[[139 143 121 130 130 127 117 130 124 127 130]
 [135 146 120 129 125 121 118 134 119 127 126]
 [130 130 123 137 124 146 131 109 138 129 133]
 [152 143 111 140 135 135 122 118 118 147 129]
 [137 127 131 132 136 139 129 122 128 132 125]
 [129 150 122 125 124 115 117 139 120 120 125]
 [134 120 137 131 144 145 145 115 129 136 119]
 [129 123 124 131 127 136 123 123 134 117 132]
 [129 124 134 134 136 137 142 120 122 137 116]
 [131 120 132 126 122 132 122 123 128 129 139]] Answer: 139

[[126 132 123 126 114 123 142 124 129 118 138 125 121 122 127 119]
 [129 127 118 119 136 123 126 132 150 126 125 122 137 140 121 114]
 [135 131 125 151 120 121 127 136 129 137 142 113 137 127 137 129]
 [121 137 124 125 112 120 135 120 129 121 136 124 119 129 116 115]
 [120 130 152 143 130 136 133 138 129 144 124 125 117 128 138 123]
 [129 124 116 128 128 119 130 120 146 116 128 117 136 134 119 114]
 [122 128 146 134 135 137 138 140 120 141 125 124 110 129 134 123]
 [119 126 126 130 139 128 140 119 121 129 119 120 139 127 131 132]
 [117 134 122 119 113 119 129 119 123 122 138 117 125 128 121 120]
 [122 126 153 137 127 136 128 141 132 140 128 123 119 135 133 127]
 [123 124 150 135 130 140 135 142 129 141 122 125 122 134 128 131]
 [131 131 136 137 123 123 138 131 123 132 136 116 123 124 141 128]] Answer: 128

[[155 143 139 128 122 134 141 128 124 137 128 116]
 [155 139 131 124 118 119 138 139 122 134 124 120]
 [128 131 126 115 108 105 118 142 116 120 114 126]
 [134 142 148 124 119 147 130 114 123 130 124 116]
 [141 112 124 130 144 141 155 123 128 130 132 137]
 [156 137 124 128 123 117 138 142 125 137 128 121]] Answer: 121

[[137 133 131 117 141 135 139 131]
 [137 138 126 112 144 152 124 138]
 [142 136 131 114 131 122 134 127]
 [104 131 117 122 119 139 138 112]
 [139 121 135 128 140 115 145 114]
 [137 124 129 132 120 107 118 114]] Answer: 114

[[121 124 130 124 120 123 108 124]
 [114 131 124 130 130 125 114 127]
 [132 134 125 128 135 123 135 134]
 [119 132 121 131 137 127 122 128]
 [115 131 125 130 129 125 115 126]
 [131 134 123 129 135 124 134 132]
 [122 133 122 130 136 126 126 128]
 [134 133 127 129 133 125 137 135]
 [130 134 123 129 136 124 132 131]
 [114 130 126 128 128 124 112 127]
 [134 124 134 130 124 134 151 126]
 [129 120 131 120 118 127 107 121]] Answer: 121

[[123 132 114 130 145 131 137 118 112 130 118 118 126]
 [148 139 114 130 121 156 123 130 129 133 145 107 116]
 [139 102 148 112 137 147 128 110 121 116 120 130 121]
 [128 132 136 134 114 133 122 142 134 132 130 127 131]
 [140 120 129 114 118 147 126 121 123 128 125 120 120]
 [151 133 118 120 145 148 135 114 143 129 131 108 121]
 [107 137 111 141 133 117 126 145 114 136 127 146 142]
 [137 129 140 122 106 133 110 138 140 124 118 144 125]
 [127 137 118 122 118 138 130 146 126 126 130 106 116]
 [113 117 140 144 139 103 140 113 128 130 117 143 139]
 [142 142 141 107 117 143 124 119 140 126 126 121 120]
 [122 136 119 134 137 120 137 142 121 121 132 125 132]] Answer: 132
---
[[129 126 121 123 141]
 [105 122 123 120 103]
 [137 148 155 117 148]] --> 155

[[125 110 156 155]
 [140 109 143 133]
 [126 134 143 158]] --> 143

[[130 134 132 125 151 135]
 [115 131 145 118 105 126]
 [146 128 112 137 148 129]] --> 112

[[141 139 129 121 136 128]
 [128 131 140 121 140 134]
 [152 139 135 125 148 148]] --> 135

[[117 132 126 131 123]
 [103 117 126 131 127]
 [152 134 129 131 136]] --> 129

[[128 129 129 127 157]
 [127 111 128 129 132]
 [127 124 131 128 144]] --> 131
---
152	131	122	124	136	129 >> 152, 129

148	118	130	129
128	128	155	119
128	148	119	143
>> 148, 143

115	115	131	127	147	141	128
109	109	144	145	128	98	155
>> 115, 155

130	124	125	116	112	126	130
129	133	129	115	140	124	150
>> 130, 150

119	153	128	115	135	156 >> 119, 156

112	113	124	106	124 >> 112, 124
---
[[120 136 121 143 105]
 [121 142 131 123 114]] => 114

[[142 107 113 134 115 124 135]
 [135 114 131 145 132 124 133]
 [126 135 136 119 129 139 124]] => 133

[[116 156 137 117 120]
 [146 112 118 111 118]
 [116 151 129 117 131]] => 118

[[127 127 153 113]
 [132 128 113 113]
 [127 127 138 142]] => 113

[[121  99 133 104 105]
 [113 145 107 146 120]] => 120

[[129 109 120 131 156]
 [128 117 103 128 151]
 [113 139 142 136 141]] => 151

[[126 136 105 100]
 [123 145 134  99]
 [123 134 105 105]] => 99
